Each row has a hidden value. The values are split into ranges, and the band after each row names the range that its value falls in. Each part has its own value, ranges and names.
[-492 -309  -53  122 -424 -116 -102  339 -163   71  -89   67 -170  -44
 -204  156   80 -258 -166  104 -147 -408  410  -88    8  -35   34  -55
  150  124  -24  -12 -179  -95  320  -18  -91   92] -> [20]
[-175  100   69   44 -200  -31 -191    6  -69   80  -32  -34  -55  -38
  -61   94  -32  -68   32    7    2   75   85   23 -107 -124  -76    6
   75 -119  -59  -33    8  -50  118 -110  -20  -42] -> [21]
[ 286 -125 -258  -45  429 -148  132  187   78   18   15  -42  351  174
  198  -25  -66  102   96 -186 -113 -184 -154   36  218  103   70  -59
   53  206  -54   -1 -127 -151  -90 -116  -46  107] -> [8]
[ 156  -37 -249  -23  -32   82   56  334  -25   78  135   -3   74   71
 -133  250  259    6  125  -62  170 -271  -16   99  -74 -217  100  116
  197   53 -193  167 -201 -341   33 -244  -37   96] -> [11]
[ -57  347  168   69 -174   55 -262 -196  -55 -154   73 -106 -111 -123
 -160  172  107  -19 -164   58  211  126  103   65 -182 -170 -133   30
   80 -268    2  -47   93   14    4 -237  -19 -229] -> [4]
[-285  182  -46    2 -528   57 -234  231 -143    8    2   12 -282 -168
 -453  337  257 -127  -12   -3  258 -258  225  105 -247 -208  -10   88
   20  -71  -99  147   84 -122  215 -149  -35  -80] -> [4]
[  15 -110 -280  -22  -15  -74   26  335  -68  280  -44   64  130  108
    4   94   14  -48  256 -133  -56 -132  -18   39  -38 -132  139   22
   65  137 -222  141 -145 -254   53  -68  -27  179] -> [17]
[  35  114 -220   11  256  -96  -13  -34   67  357 -170   71  201  311
  191  -23 -311 -110  417  -88  -81  241 -105  128   81  -89   -1   38
   45 -211 -179  -39   70 -105  -12 -101   43  -22] -> [17]
[ -31 -267 -316   54   50 -103  105  361  -68  187  -24   59  154  138
   30   84   59 -109   78  -62 -114 -267  115  -17   55  -86  179   -1
  170  161 -169   81 -249 -288   64  -81  -66  176] -> [20]
[-310   15 -114  -42 -417   12 -150  325  -60  176  -82   48 -195   -8
 -320  266   75 -149  214  -38  114 -270  130  128  -94 -125  -36   97
   42  -41 -112   94   62 -157  316  -96  -10   18] -> [21]
[-301 -162 -240   53 -240  -43  -18  352  -39   80  -96  126 -134  139
 -309  274  102 -288   25   81   63 -542  321   86  103  -34   19   29
  116   19  -66   50  -66  -99  280 -142  -30   -8] -> [20]
[ -28  291   89  166  -78  -20 -232 -250 -122 -101    0   73  -67   34
 -152  146   55 -195 -263  206  147   -4  294   -3  -95 -153  -85 -116
   10 -171  -45   -1  -44  252 -110 -255   14 -233] -> [10]
[ -35  232  210   36 -106  -16 -244 -154  -24 -237   57 -101  -67 -112
 -137  126   53   11 -233   56  119  -54   95   32  -38   -7 -191  -66
    9  -92   89  -83   55  158   34 -205  -21 -187] -> [21]
[-270   13 -157   -8 -399   81 -107  325  -42  167  -36   90 -213   77
 -367  342  146 -210  199   53  194 -348  185  157  -71 -189  -38  135
  132 -116 -139  112   -1 -182  301 -192    2  -17] -> [11]
[ -95  251  198   56 -186   -9 -267 -149  -72 -149   42 -100  -90 -147
 -126  121   57   -6 -186   42  109   70  107   19 -139  -95 -142  -33
   30 -140   30  -59   55   78   37 -174  -27 -165] -> [7]
[ 434  344 -208 -120  655 -107   17 -198  231   94  -95  -74  386  294
  264  -67 -327  135  407 -267   58  263 -404  239  198   88  -82   25
  -97 -188  -63  -80  253  -15 -185 -174   65 -145] -> [21]
[-101  -64   96    6   -8  -70  -93   63   54 -171   23  -97   13    1
  -35   81  -28   13 -134   15  -56 -251   62   24  174  128 -172  -51
  104   30  130 -142  -12   22  162 -148  -57  -56] -> [10]
[ 256   80 -104  -49  433 -133   10  -61  101  129  -41  -98  349  158
  329 -120 -254  139  245 -212 -135  254 -284   65  112   37  -20  -23
   22  -28  -68  -85   24 -117 -114  -86   -7   30] -> [11]
[-133  169  119   98 -182  -94 -255 -110 -151  -21  -47   26  -59  -71
  -97   68  -12 -111 -174   75   -1   22  207  -47 -119  -84  -68 -134
  -53  -14  -37    0  -26  190   -7 -109  -14  -94] -> [11]
[-102  200  -54   -8 -170  -38 -182   60  -67   93  -59   -8  -49  -38
 -149  142   10  -55  112  -79  103   16   42   88 -138 -125  -18   26
  -31  -86 -102   58   98  -54   76 -103   -4  -62] -> [7]
[ 161   57 -247 -117  390 -144   40   89  167  181 -145    1  267  277
  154  -20 -295   34  401 -222  -73  -36 -245  176  252  139  -55    2
  -62   -3  -55  -48  148  -56   28  -84   30    3] -> [17]
[-137  322  187   88 -226   10 -294 -203  -99  -85   23  -83 -119 -141
 -129  126   48  -47 -155   57  134  194  135   25 -215 -177 -115   -2
   48 -247  -16  -49   87   43   14 -176  -22 -198] -> [4]
[-127  221  181  109 -176   -1 -250 -186  -82  -57   16  -36  -90  -50
  -87  113    8  -94 -153  122   75  115  170    5 -125 -145 -136  -37
   80 -206  -12  -69   -1   95   25 -193   -9 -165] -> [11]
[-143   32  149  141  -30  -32 -139 -136   -5 -182   35  -52  -35   36
  -34   96   -3 -115 -281  174   -6  -96  230  -15   88   -9 -159  -58
  188 -161   97 -174  -67   77   76 -221  -44 -167] -> [8]
[ 232  152  -48  -21  454 -171  -45 -188   78  171  -87 -101  367  143
  406 -191 -347  133  249 -217 -185  450 -292   39   67   22  -26  -51
  -16  -89  -78 -120   66  -58 -162  -47    4    1] -> [21]
[-337  -47   54  136 -384  -16 -178  119 -138  -83   -2   61 -215  -40
 -296  237  158 -240 -266  205   55 -359  410  -30  -35  -94  -68  -52
  133  -23    6   -8 -121   58  201 -174  -49  -84] -> [8]
[ 103 -217 -419  -45  193 -161  138  425    3   92  -67   83  205  176
  -54  108   46  -66  118 -160  -47 -504   37   57  190   83  163  -50
  -12  310 -117  128 -136 -153   41  -76  -44  146] -> [20]
[-288  -26 -143   72   46 -163  -75   15   41  181 -248  107   10  257
  -10   41 -287 -274  151   40 -118 -108  188   84  208   75  -79  -42
   22 -159  -13 -128  112   74  186  -61   14 -105] -> [20]
[ -73  240   83   -4 -138  -64 -240  -56  -55  -83  -34  -49  -57  -97
 -158  116    3  -16  -65  -40   99  -35   63   58  -79  -16 -111  -55
  -91  -41    8   -2  120  118   47 -120   -8 -131] -> [7]
[-354  -48  -27   40 -517  -11 -192  299 -169  107  -41   80 -228  -84
 -337  254  154 -190  -15   66   58 -322  286   11 -147 -150  -12    1
   50   62 -103  111  -80  -57  264  -90  -37   42] -> [11]
[  -5  281  167   47  -91   20 -231 -172  -20 -200   64  -82  -70  -72
 -151  157   73  -16 -183   70  174  -17   91   65  -68  -70 -173  -28
   33 -163   45  -61   59  119    9 -241   -8 -211] -> [21]
[-234 -103 -318    0 -101  -90   -2  335   18  109 -167  156  -76  219
 -292  245   -2 -285  140   14   68 -560  244  145  192   53    7    9
    5   34  -61   56   40  -21  255 -122    2  -36] -> [20]
[ -76  237  139   55 -145    0 -232 -127  -53  -85   22  -61  -70  -70
 -117  131   30  -39 -109   49  114   55   98   45 -109 -109 -130  -17
   41 -162   -5  -46   47   63   38 -186  -10 -156] -> [21]
[ 349   93 -284   17  605  -86  126  -84  154  134  -40    7  379  373
  286  -35 -213   -4  246 -102  -25  119 -178  130  221   -9   26   14
  113 -149 -115  -67  -22 -125 -183 -217   23  -57] -> [8]
[  64  331  101   72  -27   60 -199 -207   -5 -174   71  -26  -61   28
 -177  203   96  -81 -159  131  248  -38  127  100  -52 -124 -159   -9
   61 -234    2  -32   37  136  -42 -315   19 -255] -> [11]

Next part:
[ -95  -72  -29   24  -98 -143   86   64  -88 -155   19   45 -169   83
 -116  -16  -66  -37  -79 -162   -5 -148  -36  -19   -4  143   79 -138
  163   -5   11  -52  284 -188  207  129   58   60] -> Y
[  -6  -47  -59  -48 -130 -124  139   11 -104 -202  -48   72 -112   28
  -71  -62   -8   58   17 -168  161 -155   32  -35  -90   83   39 -180
   14  -44   68 -118  108  -94  140  118  -18  108] -> N
[ -62  129   34   -1   39 -167  -18  212  113   73  104  162 -123   29
   60  135  213   63    4   46  -24   86  -69  188 -103  283   15 -155
   78  -97  -39  240  138  -42  328  -92  117 -236] -> Y
[  30  139   47 -102   -3 -191   25  259  134  -10   72  284  -78    4
   84  199  307  147   42   63   35  112    6  221 -212  314    0 -217
   20 -140   24  295   84   28  424 -119   63 -252] -> G
[  15  100  -15 -127  -62 -159   16  153   86  -26   -4  190  -29  -55
  128   82  273  163  137  -51  162   40   54  147 -211  122  -28 -187
  -67 -129    8  135  -74   65  214  -41  -35 -123] -> X
[ 199 -188  145   30  -74  202   91 -103   34 -268 -116 -422  -78  -92
  -63  146 -181  -72    8  134 -208   87  315  119  209  -78  -38  179
   83  142  107   56  -16 -154  -12 -138    5  -37] -> G
[-108  -18  165   88   16  -23  -80  145  113 -133  -71   33   25  -34
   33  170  -32  -96  -11   80    1   54  166  115  -63 -116   10   46
   27   58  -16  -22   86 -111  113   54  -84   40] -> X
[  32 -171   89  -26 -126  147   19  -55   50 -124  -84 -395  -41  -93
   46  101   21  -57  145  177 -123   88  351  100  226 -174  -49  126
  162   54   33   67 -153 -102  -81 -133   -8  -69] -> Z
[ -57  -33  114   70   34   56    3   28   69  -83  -60 -198  -52  -18
   47   95   29  -68   94  195   16  105  217  121   56  -98  -16   44
   53  -15    3   43  -92 -100    3 -107  -24  -26] -> X
[  95 -223  129  -33 -117  191   43  -73   65 -242 -112 -451  -51 -111
   30  155  -54  -63  107  146 -190  105  422  130  221 -208  -50  167
  163   86   43   99 -141 -118  -79 -136  -60  -22] -> Z
[-104   62   72  138   72  -20   23   62   60  -15   26  -20 -102   16
    0   39   -7  -23  -29  116   35   24   23   86   -6   75    2  -59
   19   -3  -12  -20   66  -99   96  -11   50  -23] -> G
[-154   18  107  105   39  -78   -9  131   30  -98  -40   75  -41   52
  -18   82    2  -90   -4  108  100    7   81   62  -71  -12   42  -55
   44  -18    7  -55  113 -137  151   43  -17   48] -> Q
[ 115 -113  159   65   73  153  125  -53   92 -347  -75 -317 -134  -54
    3  162 -140   -3  -21   76 -118  110  326  185   22  -87  -31   63
   23   34   19  110  -78  -99   -2 -106 -119   98] -> Q
[ 213  118 -273 -107 -176  -72  217 -233 -111  -28  -34   25 -118 -160
   35 -333    6  355  107 -453  361 -263 -174  -83 -163  167  -98 -261
 -366  -27   80 -286 -177  149 -124  151  -12   72] -> N
[  30 -125  235  123  167  194   76   -2  227 -431  -24 -335 -159  -88
   80  271 -178    5 -106   34 -252  164  420  282  -26 -185  -49   86
   72   52 -105  207  -89  -79  -38  -61 -239  192] -> Z
[-129  -57   30   73  -52 -128   31  104  -44 -124   21   47 -140   81
 -108   39  -84  -92 -102  -84  -45  -99  -27   10   11  116   80  -81
  172   26   -7  -36  312 -210  218  112   66   33] -> Y
[  60  -13   86   78   87   64  129  -33   83 -263  -24 -142 -147  -45
   16   79 -100   73  -48  -33   -4   34  170  146  -79    6  -30  -53
  -59    0   -7   36  -43  -48   24  -18 -103  116] -> N
[ -66    1  159  100   52  -15  -32  115   91 -150  -76   17   -6  -15
   13  146  -47  -81  -12   95   39   58  146  116  -80  -71   13   26
  -15   35    8  -21   70 -109  115   19  -71   44] -> Q
[ 103   82 -151  -75 -111  -86  135 -104  -56  -64  -54   43  -79  -99
   47 -181   46  224  112 -283  297 -154  -58  -17 -165   80  -56 -195
 -243  -51   49 -176 -127   75  -35   98  -48   63] -> Q
[ -33   -5  156  169   53   -8  -67  101  107 -119  -10  -12  -59  -33
  -51  154 -207 -110 -166  -44 -158   15    3  120   -7   41   22   87
   25  156  -30  -15  279 -168  154   83   10   -3] -> Y
[  92   59 -146  -79 -122  -73  119 -109  -39  -86  -57    9  -76 -118
   66 -172   30  222  111 -317  268 -156  -26  -10 -159   28  -60 -176
 -228  -35   24 -175 -144   78  -74  119  -82   92] -> X
[-230   32   94  120   21   18  -92   91  131   88   34  -85  -25  -41
  108   68   96  -56   63  199    1   61  136   93   79 -104  -33    9
  105   10  -81  -14  -62  -66  -17   -6   15  -56] -> Z
[ -83  -22   89   44   -6  -58    1   99   45 -163  -61   26  -38   -2
   15   93   -5  -38   17    4   69    1  135   79  -87  -59   21  -41
   24   -6   -4  -26   57 -100  110   54  -79   71] -> X
[  52   57 -139  -78 -130  -73   88  -86  -24  -44  -43   14  -63 -118
   78 -159   63  206  122 -275  245 -145  -18   -9 -129   19  -62 -166
 -186  -34   11 -160 -143   73  -68  112  -65   60] -> X
[-278   61   89  133   45  -17  -96  127  143  100   62  -17  -37  -20
  114   68  118  -48   42  188   16   53  104   97   43  -80  -23  -34
  114  -12 -106   -8  -32  -64   15   18   14  -43] -> Z
[ 219  136 -369 -108 -215 -111  212 -282 -143   63   23    2 -177 -171
   18 -424  -35  390   72 -627  312 -341 -331 -120 -122  260  -97 -278
 -360    3   39 -306 -104  144 -151  202   56   33] -> Y
[ -73   97   88  -62   27 -144  -34  244  140  -15   14  176  -27    5
  129  196  302   60  119  147   84  147  120  210 -175  103    0 -138
   41 -148  -16  238  -32    2  285 -118  -16 -168] -> X
[ 169  127 -228 -185 -182 -141  133  -98  -43   -8  -45  126  -56 -155
  113 -213  168  343  183 -392  356 -170 -102   -6 -237  134  -88 -261
 -313  -91   52 -137 -204  173  -21   96  -55   -7] -> X
[ 204 -245   58  -16 -143  187  105 -163  -34 -206  -80 -569 -157  -70
  -86   75 -170  -88   44   51 -293   54  261   91  338  -23  -21  190
  198  130   81  112   10 -196  -46 -177   89 -112] -> Y
[ -88   19  110  104   75   31    2   46   74  -47  -40 -132  -59    1
   48   79   38  -59   74  207   58   98  159  120   17  -57  -11    9
   19  -30   -3   24  -73  -90   25  -94   -9  -25] -> Q
[  68   91 -122  -27  -81  -85  131  -59  -31  -25   16   53 -127  -63
   15 -135   39  194   35 -207  182 -129  -98    8 -105  182  -39 -200
 -145  -36   37 -103  -21   31   51   70   37  -10] -> G
[ 141   89 -287  -79 -189 -120  181 -196 -129   14   22   20 -172 -110
  -11 -324  -32  289   41 -504  243 -292 -258  -95  -95  233  -57 -249
 -237   -3   34 -244  -14   69  -62  182   57   35] -> Y
[-118   80  137  186   47  -39 -100  131   90   44  -16   91   11  -15
  -26   92  -84 -118  -81  124   11   16  -41   67   -8   37   13   47
  -27  114   11 -113  204 -135  142   64   71  -64] -> G

Next part:
[  22 -144  -24  -66 -106  217  -43 -111  129 -149  317  -32   82  151
   73   -7   80   65  238 -275   62  175 -106  -30   98  -71  -75   12
  -90   88  136  342   75   44 -153   67   99  -95] -> W
[ -35  115   33   27  -86   96   89  139   64  197  -68  246 -140 -127
 -117   76 -156 -140 -115 -151   32   38  228  116   99   -2  259   74
  -56   -7 -264 -329 -155   -5 -160  139   38  185] -> B
[  46    3   23  -77  -36  118   21  -76 -124 -139  111 -174  151   62
  -22  -82  124  170   10  -15  104  146  -78 -314   71   23 -290   27
  -35  199  112  317  -62 -137  -50 -120  122  -66] -> H
[ -71  112   27   66 -119 -153    3  -24  -69   49  -59  -19  -82   13
 -116  -46  -32  150  -93  137  -96   41  -63 -218   -5  181 -211 -141
   64   57  -75  -24   -9  -24   86    2   85  -61] -> P
[ -42   97  -49   21   -5   60   19   54  -73  114 -104  133  -38  -25
 -110    5  -40  -28  -95   17  -39   -9   -3   49   60   52   -4  -17
  -51  -14 -107 -126 -129  -47   -1   23   51  -13] -> R
[-106   82   54  182 -132  -60   25  182  129  171   33  210 -276  -63
  -58   16 -222 -104  -38 -269  -81  131  124  288  -61  145  241  -24
   -3 -129 -412 -455   29  -21 -129  384 -104  161] -> A
[ -15  137  -26   43   46   98   43  153 -124  138 -142  161  -40  -93
 -107  -46  -85  -85 -152  -77  -51   43   44  188    6  129   67   34
 -112  -70 -241 -226 -171  -97  -69  152  -63   18] -> M
[  33  171 -262  -73  264  155  -84    9 -482   34 -333   53  226   13
 -172 -221  162   93 -221  272 -297  -77 -389  150  -11  320 -383  -98
 -252 -178   21  251 -240  -84  185  -55  -20 -455] -> B
[   0 -140  -65  150  210  163   34    9 -126  105 -166   -1  124  176
  130   -2 -114 -215  -20   69  109  -90 -186  273 -118   86  -25  -74
  -25 -114  128  -69  -30 -173   57   41 -169  -13] -> R
[ -71  191  -16  -76 -169  112  -53  151   56  -78  262  146 -183 -109
 -187  -11  123  142   82 -389  -42  246  122    4  182 -156   15  178
 -109  142 -335 -134 -150 -110 -158  126  148   30] -> H
[ -73 -133  -53  132  -42    0   16  -43  -43  -63  207 -123   37  142
   46  -90   19  100   39 -147   92  182 -177  -52  -58   61 -103  -69
   39   12  -45   56  175 -182  -95   56   65   66] -> W
[ -98 -267 -213  167  161  149   64  -75 -150   51   53  -93  155  243
   91   18   38  -89  -35   28  297  -25 -231   58  -16 -144    9  -13
   72  -39  121  -51  107 -353  -32 -209  148  211] -> R
[  40   26    4  -15   17   85   21  -61  -77   84 -174   31   80   53
  -17   -8  -70  -39  -68  156  -51  -62  -74  -38   12  182 -133  -99
  -55  -13  119  136  -99   65   57   -1  -13 -139] -> C
[ -27  -13    3   45  -19  150   24   53   95  114  -15  166  -66   37
    4   98 -111 -163   43 -119   62  -15   67  178   61  -61  145   22
  -38   -9  -40 -166  -93  -13  -63   95  -16   67] -> R
[   9  117  137   54 -101    4  -18   84  117  104  -91  155 -150  -24
  -14   20 -199  -92   39  -79 -158   28   68  169  -44  216    7  -90
  -54  -43 -110 -125  -88  145   14  311 -186 -120] -> P
[  23 -135  -55  -91 -130  224  -21 -132  125 -106  292   -1   82  123
   34    3   76   68  177 -247   53  160  -70  -64  134  -55  -27   20
  -97   60  108  347   74   82 -184   38  171  -53] -> W
[ -15  252  -57   20   22  -83  -18   57 -252  160 -336  119  -35  -89
 -202 -132  -62   75 -268  242 -323  -41 -124   37  -47  423 -213 -159
 -107 -151 -180  -40 -159   56  137  121  -48 -252] -> C
[ -45 -157  -43  151  105  204   53   99  -47  -19  169  -61   38  124
  116  -12  -18 -121   58 -297  273  154  -51  211  -54 -121   91  121
   -6   10 -101 -180   33 -369 -164   88  -59  235] -> H
[  20 -154  -56  -59  -87  172  -19 -172   66  -92  201  -67  121  170
   55    0   66   72  143  -92   62   93 -136 -124   93   -8 -123  -42
  -47   62  202  375   80   53  -88  -37  154  -84] -> A
[  52  114   71    4   61  172   13  137  -29   85 -138  155  -10  -46
  -12   -7 -121 -152   -4 -102  -47   11   50  240   -6  103   20   24
 -137  -10  -76 -112 -217   -7  -25  205 -196 -105] -> M
[ -46   64   15    1  -61  149    0  106   96   40   94  178 -105  -19
  -60   79  -26  -73   96 -229   63   62  107  118  122 -175  114   92
  -55   96 -119 -193 -149  -67  -88   78   34   56] -> B
[  11  203 -260  -78  169   38  -32  -53 -497  105 -391   36  197  -34
 -247 -221  131  168 -366  406 -322  -85 -332  -59   12  425 -383 -152
 -191 -189  -29  257 -188  -21  169 -122  115 -371] -> R
[-129   46  -87  155  -75   25   49  153   60  247  -23  267 -232  -62
 -107   46 -178 -148 -140 -213  -45   65  108  327    7   88  336   22
  -32 -209 -422 -476   11  -57 -161  263   32  242] -> P
[  21  192  128  -20   -2  124  -86  172   53  -42   -6  159 -106  -31
  -33    4  -34  -52  185 -191 -114   56   31  215   27  -28 -113   31
 -124  120  -62 -106 -263   -7   66  227 -227 -249] -> M
[ -65 -244 -141  115  -11  126   58  -86  -25   -8  230  -87   95  172
   75  -45   14   12    6 -189  185  160 -156   17   -8    3   57  -13
   10  -65  -22   80  214 -180 -203   10  157  189] -> W
[  -4   79 -358  -60  161   88  -98  -87 -487  -38 -138  -44  241   57
 -185 -324  233  267 -246  177 -358   82 -508   57  -34  454 -419 -146
 -250 -275  -71  436   -3  -57   69   -2  127 -428] -> W
[  17 -200  -91   23   45  137   28 -195  -81   -7    5 -135  203  224
   94  -15   17    0    8  130  117  -22 -221 -118    0   84 -171 -107
    8   -7  281  322   88  -49    7 -135  106  -49] -> P
[ -55   20  -10  111  -82   22   34   76   46  143    3  143 -126  -17
  -42  -19 -158  -74  -75 -166  -71  101   33  198  -34  193  151  -42
  -46 -144 -258 -202   39   13 -131  271  -32   88] -> A
[  -5  156  120    8 -121   27  -67   91  151   60  -34  192 -182  -25
  -44   41 -134  -55  114 -125 -190   32   64  176   12  123  -19  -59
  -76    4 -105 -108 -134  158   38  290 -152 -182] -> P
[ -24  184   92   16  -54   -3  -14  119  -44  -12   -9   56  -84  -56
 -101  -37   -9   68   15  -73  -48   91   34  -48   32   26 -149    0
  -32  147 -125 -116 -175  -94   32   87  -54  -95] -> M
[ -36   53   40   33  -27   69  -22   51   47   20    8   90  -65   48
  -22   55  -35  -43   99  -61   24    2    1   50   51  -79  -54  -13
   -8  103   11 -101 -125  -55   43   38  -28  -58] -> R
[  54 -205  -94   31   90  179   15 -164 -107  -14  -10 -124  235  216
  127  -71  -11  -30   11   69   48   13 -266   22  -59  196 -166 -118
  -62  -91  247  362   97  -18  -23   -5   -3 -124] -> A
[  67 -141   -9   48   54  118   48 -124  -80   49  -95  -88  177  150
  109  -63 -106  -65  -47  101   15    3 -171   11  -88  288 -127 -141
  -49  -97  183  268   69   40  -24   72  -69  -96] -> A
[ -29  -89 -114 -159 -211  235  -83 -122  161 -209  482   25   25  101
  -49   -1  227  206  268 -391   29  253  -77 -135  246 -219  -57   90
 -120  147   36  382   67   54 -219  -15  321  -78] -> W
[  97  154  162  -19  -22  -12   46   21 -202  -59 -109 -181   89  -44
  -36 -165  -27  147 -138   87  -54  151  -25 -262  -82  353 -358  -51
  -48  115  -29  204 -115  -84   11   96 -113 -141] -> H
